In the rows, zero is written as 128.
Here are made-up objects, facts about them, and rows of numbers that follow some of those facts. Name the object behind each unnamed row.

How the objects are related:
veni Θ:d σ:plila
stoklosi Θ:b σ:graplak
brukla Θ:b
tupel Θ:a σ:geflen
siplufir Θ:e
gronok Θ:b
niskozon Θ:c
suzor Θ:a
zudu Φ:rina,vegram,draklesor,nebok,goti Θ:d
truskis Φ:kleskur,klustom,tero,kebrek,bizuk Θ:b
kove Θ:e σ:truvigrir
fustefli Θ:b σ:kevok
gruzikles Θ:a σ:flaskurim
plila Φ:gruzikles,nuve Θ:c σ:kebrek
maski Φ:kleskur,nidok,setrobu Θ:a
gatan Θ:d σ:drereru
palil Θ:e σ:trime
zeskol Θ:b
gudan Θ:d
kleskotu Θ:c
gema Θ:b σ:breston
gestolil Θ:b σ:stoguk
pefor Θ:a
klustom Θ:e
stoguk Θ:e σ:mopi
seklak Φ:grapubril,floston,plegul,poda Θ:b
skasak Θ:b σ:gepi
flaves Θ:a
rina Θ:c
poda Θ:a
zere Θ:a
nidok Θ:b
gragoduk Θ:b σ:brafa
mugro Φ:graku,kleskotu,stogro,zere Θ:c σ:plegul
geflen Θ:b σ:palil
breston Φ:flakles,brukla,tufim,nazak,nuve Θ:b
graras Θ:c σ:ruto
givuk Θ:b
grova Φ:lostudor,vegram,zumok,flebe Θ:b σ:drobu
brafa Θ:a σ:skasak
vadepas Φ:gatan,graras,skavugon Θ:c
lostudor Θ:c
mupus Θ:b
ruto Θ:d σ:suvetruk
pledo Φ:flatek,kebu Θ:b σ:ribrurin
kimo Φ:siplufir,brukla,tufim,mupus,stoguk,traskin Θ:b σ:grova
moklon Φ:kebu,goti Θ:a σ:brisok
plubin Φ:drereru,kebrek,pugru,tupel Θ:e
guban Φ:nuve Θ:e σ:seklak
brumis Θ:e σ:rafis
brisok Θ:b
nazak Θ:a
zakoru Θ:b σ:niskozon
madreskor Φ:kleskur,bamigrum,gebres,fustefli Θ:e
tero Θ:a
bedrel Θ:c σ:vegrom
daplir Θ:a
metotok Φ:vegrom,flaskurim Θ:a σ:dresto
kevus Θ:c σ:pedru
bizuk Θ:a σ:leno
graflil Θ:e
flebe Θ:a σ:dustedom
grubon Φ:grebi,poda Θ:d
bamigrum Θ:c σ:metotok
bradal Θ:a σ:maski
leno Θ:a
flozaza Φ:kebrek Θ:a σ:pliroklik
nebok Θ:b
flatek Θ:d σ:graflil
graku Θ:d
geme Θ:d σ:kleskur
sisur Φ:bobruk,gragoduk Θ:c σ:mugro
tutol Φ:grapubril,gronok Θ:b σ:tero
setrobu Θ:d
vizak Θ:e σ:poda
gepi Φ:grotropur,grebi,mopi,flaves Θ:c
kleskur Θ:a σ:goskor
flameke Φ:bradal,draklesor,floston,veni,nebronuk Θ:e
plegul Θ:e σ:daplir
dadro Φ:gebres,stoguk,fustefli Θ:b σ:gruzen
mopi Θ:b
grebi Θ:b
pugru Θ:a
drobu Θ:b σ:vizak
zapler Φ:namor Θ:d
vebri Θ:b σ:bedrel
vegrom Θ:a σ:klustom
dresto Θ:a
mori Φ:flatek,mupus,bofal Θ:b σ:suzor
trofludrer Φ:gruzen,kebrek Θ:a
kebu Θ:c
namor Θ:a
grapubril Θ:c σ:nebok
nuve Θ:c
flabrol Φ:gudan Θ:b σ:gema
grasel Φ:gruzikles,fegrunak,bizuk,ruto Θ:b σ:bamigrum
nebronuk Θ:c σ:gruzikles
pedru Θ:a
flaskurim Θ:a σ:tufim
lozur Φ:zeskol,drereru Θ:b
flakles Θ:d σ:flameke
suvetruk Φ:drobu Θ:a σ:fustefli
skavugon Θ:c
kevok Θ:e
petro Φ:siplufir,truvigrir,klidrada Θ:a σ:grapubril
kebrek Θ:b
zumok Θ:e
pliroklik Φ:vegram,flaskurim,tupel Θ:a σ:gatan
goskor Φ:gruzen,kleskotu,stoguk,flaves Θ:b
draklesor Θ:d
dustedom Φ:nazak,tupel,ruto Θ:a σ:trete
gebres Θ:c
klidrada Θ:a
stogro Θ:d
floston Θ:a σ:trofludrer
vuklun Φ:siplufir,brumis,mopi,bedrel,brisok Θ:e σ:geme
pudofe Φ:zere Θ:c
gazas Φ:leno Θ:e σ:brumis
plagrokis Θ:a σ:givuk
lefun Θ:b
loplas Φ:fegrunak,graku,vegram Θ:c
vugo Φ:poda Θ:a σ:klidrada
trete Φ:plagrokis Θ:c
bobruk Θ:e σ:vebri
ribrurin Θ:a σ:vuklun
tufim Θ:d σ:madreskor
zubri Φ:leno,grebi,draklesor,zakoru,namor,nuve Θ:a
rafis Φ:vegram,namor,givuk,ruto Θ:b σ:doso
graplak Φ:vizak,mopi,floston,gronok,givuk Θ:d
gruzen Θ:b
grotropur Θ:d σ:dadro
setras Θ:b
traskin Θ:a
dugrul Φ:givuk,skavugon Θ:c σ:flatek
goti Θ:b σ:grubon
trime Θ:c σ:petro
fegrunak Θ:d σ:flozaza
skatrek Φ:grebi,veni Θ:a
lodromon Φ:palil,kebrek,fustefli,skasak Θ:b
vegram Θ:b
bofal Θ:d σ:kleskotu
drereru Θ:b
truvigrir Θ:c σ:veni
doso Φ:poda Θ:b

Known rows:
grotropur: [118 151 177 147 121 142 133 127 100 133 121 132 102 127 127 125  91 154
 133 121 112 144 126 112 109 121 140 131 133 125 144 128 131 107 140 130
 160  98 106 119 134 117 101 114 150 142 106 112 110 121]
flebe: [132 122 148 140 114 110 128 128 108 127 141 141 118 148 157 136 107 145
 113 118 117 133 160 150 100 109 112 155 139 136 151 127 140 115 124  80
 149 136 107 126 148 143 104 117 153 126 111 130 116 146]
grova: [118 168  97 125  98 123 110 155 145 151 144 103  98 105 106 104 155 167
 142 176 136  82 140 147 130 144 134 125 126 108 144 134 142 144 138 121
 137 140 170 159 150 182 134 116 100 103 127 106 153 141]
kimo: [ 91 146 121 130 128 136 141 175 123 148 108  70  86  85 149 133 150 167
 137 140 131  78 166 128 105 102 149 110 128  83 122 147 123 117 129 118
 174 102 146 127 137 161 115 146 101 106  93  93 154 132]
mupus: [143 151 149 131 117 110 124 134 118 134 121 144 125 143 115 131 121 131
 127 118 130 135 120 138 137 131 129 130 124 141 137 118 130 110 136 126
 128 120 121 125 120 120 138 124 118 130 133 140 127 120]
nuve: [131 126 154  94 135 131 170 153 146 113  90  82 128 120 152 176  91  79
 109  98 115 116 100  97 161  89 116 126 116 133 118 120 125 102 117 127
 141 103 119 111  91  71 105 161 101 146 125 104 153 111]
zere: [143 113 130 123 119 114 122 117 127 120 145 141 135 151 145 139 126 117
 116 116 129 140 140 157 121 120 100 147 126 137 143 130 135 121 113 102
 122 144 113 128 132 128 122 125 143 131 128 142 119 146]
mugro: [100 125  89 125 137 134 143 137 162 132 127  89 125 106 135 121 133 143
 130 161 134  97 139 118 126 133 144 117 136 111 122 134 146 151 135 133
 137 128 166 146 150 146 137 137 113 114 128 104 152 118]
kebu: [126 137 139 138 130 118 144 124 142 120 127 137 138 149 122 135  98 128
 117 129 120 150 119 122 130 136 127 137 132 152 147 121 155 129 146 120
 126 116 126 128 132 112 136 121 120 133 138 137 124 118]
gebres: [118 121 139 139 144 116 150 121 142 119 121 140 145 152 134 137 101 128
 120 121 127 153 123 124 125 137 134 129 126 148 133 125 152 127 142 127
 128 108 121 121 128 106 143 131 122 133 134 141 126 117]
brumis: [133 145 170 142 123 137 126 114 115 125 125 144 121 134 118 122 102 137
 126 118 132 157 115 118 146 120 138 125 113 139 127 133 127 131 145 139
 128 118 117 122 114 115 108 115 138 136 134 137 125 134]
petro: [ 91  67  78 104 121 166 129 186  67 102 132 146 176  92 114 136 144  65
  78  98  73  76 139  53 104 148  37 214 171 146  69 135  82 103  70 125
  79 200 189 114 176 150 141 190  66 149 140 142  95 116]
tupel: [ 86 153 111 100  74 131 159 113 136 142 121 220 228 121 112 172  92 164
  86  92  50 125 143  35  34 144  92 248 206 179 107  87 103  62  76  95
 101 192  95  43 149 132 108 115 105 209  52 179  79 104]
gudan: [127 150 159 131 123 138 127 114 119 131 130 144 119 134 116 119 106 131
 137 124 122 152 103 121 136 141 125 126 120 136 141 127 131 118 131 152
 130 113 111 122 118 110 112 121 145 149 127 122 110 125]
gronok: [148 153 148 138 116 114 118 134 117 134 127 149 129 145 108 126 124 131
 133 123 126 141 117 137 136 141 132 131 131 144 145 116 131 114 142 120
 127 123 116 129 125 123 139 112 122 126 136 144 125 124]
bofal: [116 154 182 146 121 142 135 126 100 138 120 136 102 131 127 122  94 156
 133 125 113 143 128 118 111 122 139 132 132 129 145 126 136 106 142 131
 157  98 106 118 141 122 100 118 149 147 103 113 107 119]
daplir: [160  98 111 110 127 108 112  99 145 111 152 151 153 159 135 135 139  85
 122 112 140 153 114 165 152 133  90 131 112 143 137 127 131 140 108 121
  95 156 111 132 102 118 136 135 140 131 148 151 119 151]
seklak: [161 112  70 128 148 162  94 136 135 134 128 104 139  96  91 116 207  83
 157 158 121 107 113 121 117 153 148  96 146  85 109 108  80 176 136 125
 117 142 138 154 108 125 184 111 138  98 146 131 120 113]
flakles: [115 155 180 141 122 141 137 130 101 133 118 131 101 129 130 128  93 149
 131 120 111 141 123 107 114 117 139 131 131 127 142 128 128 104 134 134
 159 100 108 114 132 114  96 120 149 148 104 107 112 121]
trete: [115 109  73 109 148 134 137 129 176 120 131  96 148 108 125 125 151 109
 132 153 137 105 117 121 147 142 135 110 122 117 111 132 138 162 126 153
 110 132 162 142 123 129 152 144 108 119 144 113 153 119]

Which object is each row?
No name comes twice in this set of rows, the named rows included.
[109 160 106 108 102 150 114 134 141 144 141 102  98  90 106  92 130 157
 144 177 128  85 123 113 134 143 126 124 126 107 132 133 134 143 126 155
 134 141 167 150 154 162 105 119 123 130 122  82 141 130]  zudu
[158 103 119  97 127 115 120 109 141 110 145 133 152 150 139 141 139  74
 118 108 136 145 115 156 157 124  85 137 112 138 132 125 123 131 101 117
 103 157 109 130  97 108 129 139 136 134 147 139 126 147]  leno
[138 112 140 132 113 141 109 188  36 100 131 210 185 142  48 120 117  40
  82  86  75 140  77  71 161 191  20 212 152 199 102 116  98  86 109 152
  48 185 183 122 150 114 179 173  36 159 196 191  72  97]  nebok
[ 96  96 108 148 186  93 130  89 143 125 123 175 171 168 142 122 166 152
 148  96 188 189 137 186 137 161 158  74  97 142 107 160 147 132 129 186
  84  96 105  96  98 129 188 155 113 120 135 182 118 133]  kebrek
[108 148  88 120 107 128 129 138 165 139 146 100 121 106 112 106 122 158
 130 187 127  85 136 121 128 146 130 140 138 125 140 129 165 157 141 124
 132 148 186 162 173 170 134 118 104 118 136 102 156 123]  loplas
[123 131  90  97 126 156 111 123 149 131 140  98 120  91 100 100 157 115
 152 163 136  98  98 117 151 152 125 107 119 100 117 132 120 155 119 173
 112 143 155 146 119 137 129 130 125 127 137  94 137 129]  graplak
[ 83  39  42 121 193 117 133  86 161 117 138 122 165 120 185 121 194 139
 144 118 184 130 170 168 118 135 139  83 110 102  77 171 128 153  89 176
  86 136 138 111 124 152 166 179 136 109 124 142 137 147]  trofludrer
[ 91 146 144 116 102 163 151 123 100 128 105 223 216 112  79 146  90 127
  93  80  62 153  98  11  97 154 103 216 173 180  75  99  84  81 105 159
  73 170 121  53 123  94 121 133  82 205  97 181  80  93]  palil
[108 130  95 127 137 129 121 143 131 143 119 104 117 101 126 117 161 151
 142 146 145  90 145 128 122 134 150 109 130 107 112 137 121 131 125 147
 128 128 155 136 141 154 141 141 107 109 124 114 147 124]  lozur
[124  91  82 107 139 132 127 123 146 125 139  92 120 106 162 125 162 129
 130 145 142  88 158 144 119 107 123 120 129  98 111 141 120 144 104 117
 132 148 145 147 141 156 121 145 143 109 123 103 145 146]  suvetruk
[146 132 152 128 131 134 116 106 131 121 133 152 140 138 106 115 122 107
 131 117 138 167  93 127 170 137 126 117 105 144 123 133 124 145 140 161
  98 133 119 126  94 104 124 117 127 138 154 143 125 137]  graflil
[134 126  91  70 132 132 131 158 153 132 103  67 122  84 127 140 166  87
 140 131 149  70 101 115 177 110 127  99 112  98  89 131  99 123 100 165
 114 133 157 132  90 117 128 172  88 121 135  92 174 122]  breston
[124 135  39 110 166 118 113 155 156 130 143  78 107  62 135 130 147 180
 172 134 166 106 121 137 146 120 138  94 104  83 115 143  94  96 124 173
 111 133 167 171  86 116 188 130 136  96 144 134 148 152]  goskor

Now the same objects, written a new way:
Named rows:
traskin: [119 132 110 114 120 136 134 145 114 125 130 168 139 147 152 123 130 141
 108 104 156 113 122 106 123 103 134 146  98 115 128 132 149 134 101 111
 168 145]
nazak: [126 141 119 132 140 121 139 144 109 136 158 144 109 117 140 137 143 143
 106 109 138 121 117 108 103  97 112 139 107 119 127 130 126 133 109 109
 162 122]
gruzen: [135 143 101 107 121 131 133 142 105 127 157 133 124 118 141 115 111 115
 101 119 161 118 115 106 104 113 119 145 122 115 129 126 136 138  93 103
 157 147]
nebok: [123 139 128 115 146 107 146 143 119 126 158 117  92 100 134 156 144 126
 152 130 127 131 137 103  97 155 124 119 115 124 132 129 113 135 133 123
 136 122]
bamigrum: [131 133 114 136 106 147 108 117 125 140 125 104 146 137 103  87 120 120
 106 136 132 124 117 145 146  96  93 127 128 107 123 107 147 119  74 138
 131 135]
zumok: [126 126 136 131 161 100 129 118 106 123 131 115 103  96 137 152 140 141
 124 109 114 120 116 110 110 112 112 142 147 121 107 129  89 124 123 118
 128  95]
brumis: [101 115 152 134 108 137 112 105 119 132 104 147 166 158 114 132 173 157
 103 114 109 104 111 148 143 126 146 140 143 104 129 124 129 132 117 141
 130 146]
zakoru: [117 135 150 134 126 140 143 121 127 157 159 120 121 125 128 146 164 136
 134 124 121 127 133 140 107 142 148 118 116 115 158 121 108 142 147 150
 141 140]
niskozon: [135 117 117 118 130 112 132 124 131 109 119 128 138 122 126 118 107 138
 152 130 136 131 128  98 150 139 102 142 130 141 123 137 136 128 114 122
 115 107]
dresto: [137 127 116 111 139 123 130 145 126 108 131 141 128 117 130 111 123 134
 135 139 140 129 125 113 145 122 114 159 114 148 121 148 119 122 127 112
 108 117]
bizuk: [141 150 123 140 128 144 118 136 122 158 165 107 104 117 105 117 140 131
 106 130 132 135 117 153 121  78  92 127 115 111 133 113 118 122 112 133
 141 135]
plagrokis: [128 119 142 116 122 132 110 122 137 123 155 118 134 126  96  99 150 140
 138 151 128 131 122 143 145 133  96 156 120 137 130 130 112 128 134 129
 106 139]
vadepas: [136 115 128 134 138 104 134 126 148 105  90 138 133 129 139 136  98 128
 159 132 125 134 151 107 147 150 143 120 146 156 123 143 138 122 146 129
 103  91]
lodromon: [153 139  85 121 130 151 125 161 135 106  99 139 121 134 158 111  45  76
 115 137 159 140 139 129 132 118 143 118 128 144 100 127 149 117 122 106
 129 137]
rina: [126 128 132 133 141  94 151 120 119 136 142 122 112 104 139 151 139 139
 151 115 116 129 134  99 108 127 112 123 123 128 142 131 124 131 125 138
 144  94]
gebres: [129 128  98 113 110 125 122 130 102 119 138 127 146 130 131  95 106 124
 100 114 161 120 111  95 132  88  90 146 123 112 121 120 150 125  69 112
 159 126]
loplas: [148 128 117 156 147 112 138 140 139 127  99 125 102 121 149 148  80 109
 137 129 116 143 151 112 112 112 141  93 136 141 116 129 140 111 133 131
 134  89]
gragoduk: [126 125 135 102 116 133 122 124 133 131 177 102 142 114 102  91 134 126
 144 155 124 128 120 144 152 160 110 149 131 132 139 128 107 130 123 137
  93 145]
gestolil: [134 127 137 124 118 149 116 128 140 123 155 113 136 127 104 104 123 121
 142 153 133 133 126 148 143 148 120 132 131 139 130 126 121 131 136 133
  94 149]
gudan: [130 118 117 103 133 107 139 111 117 110 127 123 136 107 115 107 119 137
 126 130 127 124 112 104 141 151 108 160 137 134 121 139 118 127 124 117
 103 103]

Which object is each row?
No name comes twice in this set of rows, the named rows included.
[126 115 115 151 125 115 139 137 145 120  68 168 156 161 174 157  99 128
 140 109 127 126 154 102 120 141 175 103 130 140 123 144 159 128 135 127
 140 119]  gepi
[151 143 128 154 137 150 126 139 146 146 110 114 104 128 143 142  99  87
 135 144 119 141 147 169 115 111 161  70 125 137 124 116 130 117 163 141
 127 137]  grasel
[123 112 136 140 153 108 140 135 136  99  58 162 133 139 171 184 118 135
 143 109 106 123 144 120 126 142 188 112 154 143 103 146 113 120 162 123
 116  95]  flameke
[125 130 113 125 125 112 129 127 116 126 143 128 131 119 134 115 122 134
 122 102 148 121 120  91 117  98  98 136 119 116 132 123 145 137  80 121
 157 111]  kleskotu
[126 117 143 153 127 125 121 109 152 137  89 126 138 148 124 147 129 131
 153 137  95 134 150 140 134 141 144  93 138 141 137 125 138 115 156 154
 109 118]  dugrul
[135 115 110 136 134 114 130 137 134 110 102 130 128 124 144 130  87 119
 133 124 135 133 139 107 136 116 120 124 136 142 117 130 146 122 118 118
 130 102]  pudofe
[ 98 119 132 109 115 112 126 120  99 112 117 160 151 143 137 123 154 151
  85  93 142  96 105 102 125 111 125 162 135  96 116 126 132 136  95 109
 154 131]  siplufir
[121 130 129 115 133 117 143 142 141 116 124 153 139 132 152 153 116 126
 159 127 136 128 137 114 120 176 177 129 131 150 136 152 130 136 160 128
 117 128]  doso
[138 143 104 132 107 170 112 144 143 128 106 135 139 156 142 116  83  89
 111 141 148 134 135 167 138 117 159 103 128 131 119 120 162 117 136 131
 127 165]  dadro
[145 120 106 143 150 124 120 152 124 106  67 132 104 133 152 141  62 103
  95 120 129 140 126 133 130  95 148 108 152 137  80 120 122 101 119  98
 120  96]  plubin
[136 130 125 140 155 119 148 124 137 120  77 140 108 117 165 172  99 108
 144 120 102 138 147 117 113 152 173  89 154 144 115 140 135 124 158 126
 122  97]  zudu
[129 119 145 111 132 119 116 107 137 115 107 113 142 134  92  97 162 148
 125 161 114 122 105 152 150 136 111 160 162 129 116 126  98 119 113 142
  89 113]  bobruk
[107 136 121 116 140 127  74 139 114 104  73 116  61 145  62 109 151 129
 110 128 129 129 127 128 164 141  84 109 105  85  75  87 128 117  70 115
 125 174]  palil

